Table B holds the same points as the rows below and some others, measured another way and shuffled. Each row below is followed by which row of B it is.
B:
1: [-173, 58, 82, -139, -364, 166, -76, -251, 17, -108, 121, -44, 18, 43, 112, -136, 45, 131, -11, -9, 59, 62, -67, -40, 286, 80, -199, -75, -64, -173, -247, 255]
2: [14, 120, -106, 138, 3, -154, -115, -92, -104, 163, -96, -160, -141, 44, 98, -233, 158, -93, 163, 11, 107, -110, -136, -125, 305, 68, -62, -127, -85, 131, -69, 89]
3: [264, 175, -347, 410, 449, -524, -131, 113, -170, 377, -414, -305, -232, 160, -7, -158, 221, -331, 207, 4, 108, -194, -233, -94, 224, -21, 167, -146, 26, 475, 181, -43]
4: [75, 54, 296, -173, -93, -65, 112, -158, -1, -66, 123, -117, 27, 174, -101, 12, -298, 75, -77, 261, -90, -7, -67, -22, -71, -4, -145, -74, 33, -52, -71, 171]
5: [-76, 54, 56, -40, -238, 35, -102, -219, -27, -39, -13, -66, -4, 75, 88, -80, 50, 94, -20, -21, 50, 45, -57, -22, 271, 74, -151, -118, -1, -126, -141, 227]
6: [-11, -55, 47, 247, 161, -4, -154, 179, -168, 441, -166, 58, -107, -302, 360, -394, 310, -281, 249, 5, -72, 0, 114, -193, 171, 326, -30, 23, -99, -103, 138, -186]
7: [-154, -121, 54, -138, 284, 115, -7, 344, 244, 130, 96, 85, 195, -194, 150, 148, 7, -231, -206, 124, -193, 229, 121, 143, -501, 210, 276, 252, 218, -82, 114, -51]
8: [96, 16, 368, -118, 31, -90, 116, -64, -64, 99, 132, -71, -29, 27, -7, -122, -272, -28, 29, 344, -126, -66, 6, -118, -124, 91, -145, -50, -24, -58, 9, 37]
9: [-218, 104, -359, -20, -50, 130, -83, 92, 227, -78, -1, -126, 97, 86, 47, 41, 249, -115, -109, -189, 54, 196, -177, 132, 82, -21, 161, 137, 96, 136, -170, 215]
10: [-183, -194, 87, -41, 327, 267, 6, 533, 226, 269, 60, 176, 226, -375, 287, 1, 140, -368, -119, 70, -311, 319, 224, 85, -520, 311, 270, 385, 179, -187, 189, -205]
11: [-257, -20, -399, 157, 157, 281, -103, 460, 226, 201, -102, 18, 138, -213, 265, -148, 505, -392, 1, -279, -106, 328, -16, 81, -20, 158, 270, 347, 85, 44, 12, -62]
12: [-191, 91, -368, 48, 61, 167, -19, 261, 229, 46, -4, -118, 91, 6, 74, -89, 301, -264, -20, -176, -25, 210, -165, 71, 33, -5, 187, 228, 52, 180, -117, 91]
13: [-22, -23, 98, 116, 82, -127, -210, -62, -164, 305, -93, 21, -131, -193, 287, -233, 168, -103, 153, 99, 55, -108, 81, -151, 181, 286, -47, -138, -63, -82, 56, -32]
14: [-255, -122, 85, 36, -57, 246, -213, 98, -20, 264, 17, 184, 23, -386, 444, -270, 325, -135, 94, -53, -46, 128, 194, -95, 110, 395, -24, 76, -52, -310, -5, -60]
15: [29, -47, 348, -124, 143, -278, -141, -203, -112, 188, 92, 22, -88, -110, 159, 37, -208, 51, -18, 383, 56, -212, 108, -85, -143, 268, -15, -226, 40, -85, 53, 52]
16: [100, 139, -121, 184, -43, -93, -7, -32, -94, 109, -181, -207, -87, 166, -8, -239, 129, -124, 142, -59, -3, 7, -183, -91, 337, -39, -105, -61, -47, 130, -34, 95]
17: [-104, -24, 96, 74, -55, 91, -126, 3, -89, 229, -14, 46, -56, -200, 283, -306, 195, -107, 150, 22, -20, 16, 67, -140, 195, 249, -97, -14, -95, -158, -21, -20]
18: [-91, -94, 464, -237, -184, 113, -21, -182, -32, 17, 195, 97, 55, -115, 167, -61, -197, 130, -71, 256, -92, 33, 159, -60, -71, 240, -201, -77, 1, -356, -57, 108]
19: [-26, 115, 21, -220, -262, 290, 335, 80, 285, -338, 149, -202, 259, 363, -285, 76, -220, -2, -238, -13, -252, 352, -215, 155, -107, -253, -86, 251, 125, -2, -195, 285]
20: [-279, -76, -23, 85, -39, 197, -278, 67, -42, 311, 26, 154, -53, -417, 478, -351, 419, -168, 179, -65, 45, 43, 153, -142, 208, 398, -6, 41, -128, -210, -57, -66]
21: [-30, -72, 305, -99, 139, -125, -103, -54, -67, 226, 102, 59, -52, -201, 210, -80, -106, -49, 27, 317, -21, -117, 130, -103, -158, 288, -13, -89, 2, -119, 54, -21]
22: [296, 228, -91, -16, 104, -244, 311, 40, 133, -204, -124, -411, 89, 604, -483, 216, -334, -77, -194, 108, -155, 112, -360, 153, -120, -384, 24, 33, 219, 358, 10, 260]
23: [129, 210, -265, 207, 110, -352, -107, -119, -107, 126, -227, -297, -176, 237, -48, -126, 128, -109, 131, -7, 158, -160, -271, -75, 343, -72, 15, -188, -15, 341, -32, 149]
24: [-147, -142, 164, -205, 93, 153, -16, 172, 226, -22, 57, 105, 257, -86, 107, 286, -87, -54, -321, 86, -201, 297, 155, 210, -424, 179, 169, 175, 293, -244, 90, 84]
25: [59, -114, 385, -52, 283, -291, -169, -74, -151, 333, 18, 84, -100, -238, 235, -17, -146, -48, 27, 398, -10, -194, 194, -110, -220, 355, 26, -181, 55, -127, 174, -73]
26: [34, 68, -337, 269, 231, -141, -121, 210, 22, 211, -320, -145, -9, 63, 84, -43, 313, -272, 27, -171, -6, 108, -122, 60, 127, 36, 194, 54, 125, 195, 113, 15]
27: [232, 143, 252, -56, -7, -204, 203, -138, -90, 8, 57, -245, -78, 274, -204, -138, -329, -10, 64, 314, -88, -126, -182, -128, 26, -108, -199, -102, -48, 136, -45, 122]
28: [14, 27, 323, -199, -88, -99, 11, -236, -32, -15, 162, -61, -17, 61, 6, -7, -260, 106, -45, 302, -3, -88, -14, -62, -35, 99, -147, -145, 1, -96, -85, 167]
29: [-107, -99, 416, -188, 12, 22, -74, -86, -54, 194, 235, 121, -23, -272, 258, -147, -129, -4, 41, 348, -45, -94, 169, -142, -156, 334, -92, -61, -62, -238, -21, -16]
30: [83, 80, 73, -176, -10, 70, 303, 138, 235, -220, 56, -205, 230, 350, -300, 207, -305, -55, -268, 105, -263, 274, -173, 178, -288, -212, 22, 194, 224, 68, -27, 202]
31: [189, 296, -146, 87, -332, -127, 136, -293, -61, -220, -164, -404, -64, 568, -304, -123, -68, 95, 36, -99, 48, 13, -406, -25, 533, -333, -275, -154, -40, 212, -212, 369]
32: [91, 32, 227, 18, 98, 42, 186, 177, -40, 218, 99, -79, -33, -54, 28, -332, -94, -230, 158, 237, -216, 11, -29, -180, -89, 84, -124, 120, -106, 17, 27, -103]
33: [-108, 0, -20, -153, 209, -31, -2, 140, 204, 28, 115, -53, 111, -10, 25, 165, -64, -131, -182, 160, -54, 87, -29, 120, -330, 78, 218, 114, 174, 91, -9, 96]
34: [-199, -8, 104, -71, -265, 202, -132, -139, -15, 47, 99, 46, 3, -139, 245, -222, 149, 34, 56, -14, 25, 63, 36, -93, 248, 210, -162, -31, -90, -238, -160, 130]
35: [-112, 113, -472, 143, 71, 30, -84, 195, 188, 5, -205, -173, 90, 142, 18, 48, 331, -213, -90, -278, 18, 232, -198, 163, 129, -63, 216, 143, 156, 211, -48, 161]
36: [244, 231, -112, 207, 3, -221, 126, -54, -125, 81, -189, -341, -137, 338, -176, -266, -4, -141, 185, 23, -24, -73, -303, -134, 336, -179, -160, -82, -78, 294, -35, 104]
37: [190, 32, 422, -118, -195, -52, 169, -213, -101, -78, 5, -113, 36, 243, -135, -34, -356, 125, -71, 232, -172, 42, -33, -49, 33, -29, -300, -122, 45, -187, 3, 177]
38: [-281, -88, 106, -273, -81, 400, 83, 221, 310, -90, 258, 90, 276, -128, 119, 73, -9, -91, -231, 33, -219, 350, 80, 137, -334, 134, 88, 313, 139, -226, -101, 97]
39: [79, 292, -536, 126, -32, -52, 150, 105, 216, -215, -216, -435, 89, 554, -346, 88, 109, -161, -119, -265, -12, 223, -465, 178, 220, -405, 105, 126, 146, 444, -146, 316]
40: [-209, -205, 490, -252, -39, 162, -135, -52, 5, 160, 245, 252, 74, -386, 369, -49, -89, 34, -72, 292, -100, 43, 309, -62, -243, 439, -63, -6, 25, -444, 17, -14]
41: [-19, -32, 491, -315, -333, 9, -3, -408, -29, -190, 163, 13, 81, 125, -2, 131, -362, 320, -202, 261, -38, 20, 78, 29, 2, 109, -267, -206, 79, -353, -116, 303]
42: [69, -119, 415, -73, 185, -235, -125, -98, -130, 242, -5, 77, -37, -158, 197, 29, -188, 0, -34, 348, -49, -114, 191, -68, -198, 312, -17, -170, 87, -194, 166, -24]
43: [-57, 181, -466, 36, -31, -68, -41, 3, 227, -211, -191, -282, 121, 393, -170, 254, 151, -48, -231, -256, 80, 206, -311, 246, 143, -218, 189, 43, 242, 270, -124, 354]
44: [37, -86, 400, -54, -116, 78, 21, -54, -88, 102, -1, 59, 50, -75, 131, -127, -120, 13, -12, 159, -187, 100, 139, -75, 4, 200, -206, -28, 27, -328, 63, 24]
45: [-483, -71, -235, -146, -112, 440, -179, 212, 329, -15, 166, 134, 215, -272, 334, 3, 385, -138, -158, -214, -7, 344, 65, 148, -69, 240, 201, 283, 92, -180, -189, 126]
46: [-54, 18, 129, 37, -270, 51, -140, -238, -132, 53, -68, -10, -50, -5, 180, -206, 115, 87, 74, -34, 38, 20, 10, -96, 384, 154, -236, -158, -58, -223, -94, 160]
47: [7, -46, 378, -158, -108, 17, 15, -137, -42, 25, 95, 21, 37, -11, 73, -29, -197, 70, -65, 231, -111, 32, 89, -40, -56, 159, -166, -72, 35, -245, -4, 103]
48: [-37, 140, 215, -245, -653, 34, -33, -648, -53, -405, 68, -162, 20, 400, -123, 71, -230, 450, -157, 10, 127, 25, -164, 33, 482, -110, -401, -321, 11, -230, -333, 547]
49: [-50, 210, -457, 36, -102, 3, 31, 13, 233, -242, -157, -309, 123, 425, -209, 169, 136, -55, -190, -255, 37, 228, -347, 216, 190, -267, 127, 81, 184, 272, -167, 357]
50: [-278, -214, 154, -195, 319, 183, -110, 357, 247, 220, 189, 221, 198, -420, 330, 134, 64, -233, -195, 186, -174, 203, 263, 116, -586, 390, 313, 261, 202, -201, 116, -112]
51: [-33, 124, -372, 133, 40, -22, -47, 111, 139, -29, -212, -201, 69, 218, -47, 56, 225, -151, -94, -224, 5, 201, -213, 141, 153, -98, 140, 83, 157, 190, -35, 188]
52: [108, 31, -70, 351, 159, -85, -95, 163, -196, 402, -284, -68, -139, -109, 217, -409, 298, -290, 277, -61, -68, -8, -16, -185, 295, 169, -58, -5, -91, 33, 146, -146]
53: [56, 41, 57, -121, 59, 81, 235, 192, 206, -103, 34, -150, 195, 221, -189, 128, -199, -125, -210, 88, -251, 252, -110, 134, -286, -118, 55, 205, 193, 40, 16, 124]
54: [-116, -51, 117, -228, 179, -40, -34, 68, 186, 11, 157, 7, 128, -52, 56, 231, -147, -54, -225, 228, -51, 73, 41, 122, -401, 142, 189, 58, 193, -17, 6, 108]
55: [-21, 68, -322, 170, 272, -89, -77, 269, 110, 185, -184, -140, 19, 21, 68, -24, 255, -306, 1, -98, -21, 112, -127, 62, -21, 27, 238, 125, 118, 234, 62, 13]
56: [72, 271, -487, 137, 36, -100, 120, 117, 165, -120, -181, -393, 32, 454, -272, 7, 125, -194, -48, -190, 7, 139, -422, 111, 187, -323, 111, 105, 99, 447, -122, 246]
57: [-215, 18, -527, 208, 448, -42, -238, 434, 198, 325, -146, -40, 12, -225, 268, -38, 508, -445, 29, -167, 60, 119, -61, 84, -116, 185, 461, 217, 128, 288, 70, -90]
58: [-145, -57, 26, -190, 230, -96, -119, 60, 197, 26, 83, 14, 123, -61, 92, 301, -74, -47, -258, 169, -1, 76, 52, 170, -375, 162, 263, 33, 243, -3, 39, 122]
59: [50, 28, 304, -102, -59, 9, 113, -55, -45, 76, 143, -70, -25, 19, 10, -200, -181, -27, 61, 255, -122, -27, -14, -129, -18, 78, -181, -17, -68, -80, -55, 56]
60: [-251, 49, -33, -380, -92, 229, 109, 52, 401, -291, 313, -82, 262, 136, -107, 278, -158, 21, -344, 90, -81, 249, -117, 225, -362, -66, 153, 214, 195, 19, -230, 303]
61: [-10, 40, -13, 154, -13, -115, -193, -106, -159, 227, -134, -48, -133, -66, 217, -247, 200, -77, 167, 0, 88, -83, -17, -138, 322, 187, -82, -145, -72, -25, -13, 37]
62: [167, 83, 244, -44, -121, -38, 173, -109, -51, -40, -16, -163, 25, 253, -151, -79, -248, 26, -24, 158, -158, 56, -100, -51, 62, -76, -220, -49, 27, -48, -20, 146]
63: [-123, -104, 407, -252, 40, 47, -39, -40, 37, 117, 258, 113, 47, -221, 198, -27, -179, 3, -72, 346, -81, -16, 167, -55, -283, 289, -26, -5, 26, -230, -14, 17]
64: [94, 126, -111, 215, -47, -34, 28, 31, -96, 133, -184, -189, -76, 133, 13, -300, 162, -162, 164, -78, -47, 41, -160, -111, 337, -28, -130, -4, -72, 96, -18, 53]
65: [-336, -121, -286, 101, 134, 192, -328, 271, 163, 219, -136, 148, 121, -339, 427, 17, 522, -232, -87, -254, 10, 264, 139, 132, -12, 333, 295, 176, 162, -148, 51, -9]
66: [-41, 29, 392, -306, -202, -55, 5, -345, -6, -120, 266, -42, 8, 81, -4, 46, -333, 220, -104, 333, 27, -96, -3, -40, -49, 93, -184, -179, -5, -152, -172, 252]
67: [-200, -177, 497, -270, -44, 75, -171, -144, -28, 157, 271, 224, 31, -363, 359, -44, -121, 87, -56, 339, -29, -46, 283, -80, -209, 439, -75, -83, -4, -410, -18, 18]
68: [224, 68, 304, -7, -86, -148, 133, -161, -131, 10, -63, -166, -32, 242, -123, -85, -273, 47, 6, 211, -128, -20, -78, -82, 96, -39, -239, -134, 19, -55, 29, 126]
69: [52, 66, 28, 152, -113, 115, 70, 73, -83, 136, -98, -102, -30, 39, 72, -360, 129, -155, 169, -46, -137, 109, -80, -136, 274, 35, -184, 59, -93, -47, -21, 2]
70: [-156, 219, -585, 20, -16, 72, 19, 151, 325, -200, -66, -294, 137, 327, -156, 132, 242, -162, -170, -276, 61, 247, -366, 218, 101, -244, 234, 194, 163, 360, -213, 303]

[-199, 250, -184, 0, -14, -37, -141, -156, -71, 72, -8, 11, -274, -68, 467, -21, -34, -122, 18, 208, -163, 223, -36, -284, -63, -361] | 31
[-141, 402, 90, -77, 2, -83, 208, -311, 306, -360, -66, -28, -129, -40, -55, -55, -97, 290, -60, -41, 150, -291, -95, 84, 96, 306] | 29
[-6, 285, 262, -259, -53, -16, 236, -182, 200, -208, -26, -43, -133, -144, -49, -113, -122, 368, -58, 101, 176, -305, 1, 109, -22, 319] | 27
[-22, 206, -89, -290, 215, -45, 298, -341, 41, -43, 12, 24, -242, 107, 239, -94, -139, 171, -113, 172, 34, 13, -126, -50, -145, -220] | 61
[-48, 228, 152, -58, -198, -20, -147, 37, 17, -12, 13, -90, -202, -247, 241, -36, -40, 64, 45, 215, -54, -38, 114, -97, 6, 69] | 62
[-288, 293, 58, -167, -233, 127, 30, -147, -95, 263, -74, -91, -215, -81, 482, -32, 106, -35, 29, 303, -21, 54, 115, -551, -102, -306] | 6
[87, -36, 162, 127, -285, 40, -311, 262, -114, 162, -10, -153, -26, -239, 158, 47, 130, -68, 109, 133, -184, 32, 224, -84, 33, 127] | 54
[-264, 408, -19, 218, -231, -49, -100, -154, 213, -186, -82, -142, -110, 2, 176, 89, 134, -32, 47, -28, -17, -128, 32, -240, 248, 132] | 47
[115, -217, -72, -34, -50, 110, -92, 90, -319, 436, -9, -93, -45, 33, 340, 35, 166, -160, 27, 213, -244, 263, 120, -267, -173, -369] | 56
[412, -211, -54, 75, 224, -128, 58, 12, 40, -144, 58, -85, 36, 139, -180, 54, -21, 112, -67, -115, -135, -20, -58, 430, 47, 204] | 38
[-266, 271, -40, -168, -76, 60, -33, -179, -97, 164, -60, 38, -262, -192, 448, -101, -50, -7, 13, 284, -77, 136, 1, -363, -173, -333] | 2
[77, 177, 328, -342, -99, 45, 250, -84, 80, -14, 5, -103, -137, -126, 37, -109, -67, 336, -52, 214, 141, -262, 94, 19, -90, 220] | 32
[166, 208, 320, -231, -181, -37, 83, 73, 84, -37, 117, -224, -216, -78, 169, -10, -28, 203, -24, 280, 74, -206, 197, 2, 47, 202] | 8
[-218, 384, 13, 180, -303, -31, -143, -58, 126, -43, -21, -218, -168, 32, 340, 114, 182, -121, 59, 100, -56, -66, 134, -371, 229, 7] | 44
[274, -194, 198, 95, -302, 66, -237, 359, -186, 294, 54, -274, 23, -58, 155, 115, 249, -103, 87, 172, -199, 33, 316, -106, 51, 96] | 50
[-126, 224, -259, -2, 262, -85, 323, -481, 186, -216, -88, 19, -84, 291, 45, -1, -21, 109, -110, -136, 23, -46, -244, -9, 24, -102] | 14
[-277, 13, -154, 86, -54, 170, 76, -254, -109, 245, -240, 25, 96, 57, 143, 10, 231, -73, 29, -69, -119, 92, -50, -397, -106, -230] | 26
[-139, 232, -69, -195, 213, -26, 329, -441, 152, -177, -113, 96, -115, 30, 6, -112, -133, 259, -107, -22, 90, -112, -214, 44, -116, -9] | 69
[-262, 353, -90, -132, 143, -15, 391, -525, 227, -213, -148, 44, -103, 136, 42, -72, -38, 234, -102, -65, 135, -177, -205, -110, -23, -2] | 13
[462, -273, 131, -68, 46, -36, -21, 205, -121, 103, 101, -149, -1, -1, -33, 21, 19, 94, -20, 109, -143, 8, 118, 281, -57, 146] | 58
[98, -50, -53, 295, -199, -37, -388, 234, -110, 120, 33, -181, -45, -56, 242, 134, 178, -230, 103, 65, -292, 158, 166, -103, 137, -19] | 19
[379, -295, 218, -93, 7, 36, -1, 185, -125, 103, -7, -55, 94, -177, -195, -48, -8, 202, -1, 31, -99, -66, 95, 328, -136, 278] | 7
[-89, 327, 214, -106, -122, 1, 339, -256, 280, -216, -76, -168, -38, 113, -79, 10, 88, 287, -60, -28, 200, -390, 31, -63, 138, 340] | 25
[230, 145, 221, -103, -163, -86, -34, 140, 48, -31, 154, -257, -208, -22, 203, 42, 11, 92, -10, 243, -21, -121, 197, 31, 107, 165] | 63
[168, -219, -98, -58, 39, 72, -93, 76, -298, 365, 12, -43, -70, 1, 308, 1, 78, -112, 13, 205, -253, 286, 72, -141, -197, -353] | 12
[185, -345, -326, 45, 434, -1, 169, -252, -126, 53, -125, 162, 136, 152, -165, -34, -25, 62, -88, -209, -206, 189, -266, 274, -210, -156] | 70
[215, -246, -379, 166, 361, -56, 219, -254, -39, 30, -46, -46, 106, 490, -39, 127, 155, -77, -96, -216, -195, 151, -173, 102, 9, -201] | 49
[115, -269, -274, -36, 412, 28, 222, -299, -116, 59, -152, 184, 110, 104, -137, -73, -54, 112, -87, -168, -151, 159, -264, 216, -247, -166] | 35
[-94, 181, 125, -323, -64, 80, 113, -132, -89, 166, -30, -2, -218, -180, 315, -127, -72, 147, -21, 307, 15, 4, 50, -222, -211, -169] | 36
[573, -346, 117, 64, -42, -76, -177, 379, -167, 159, 188, -271, -12, 84, 65, 125, 119, -51, 9, 129, -239, 71, 224, 246, 57, 116] | 24
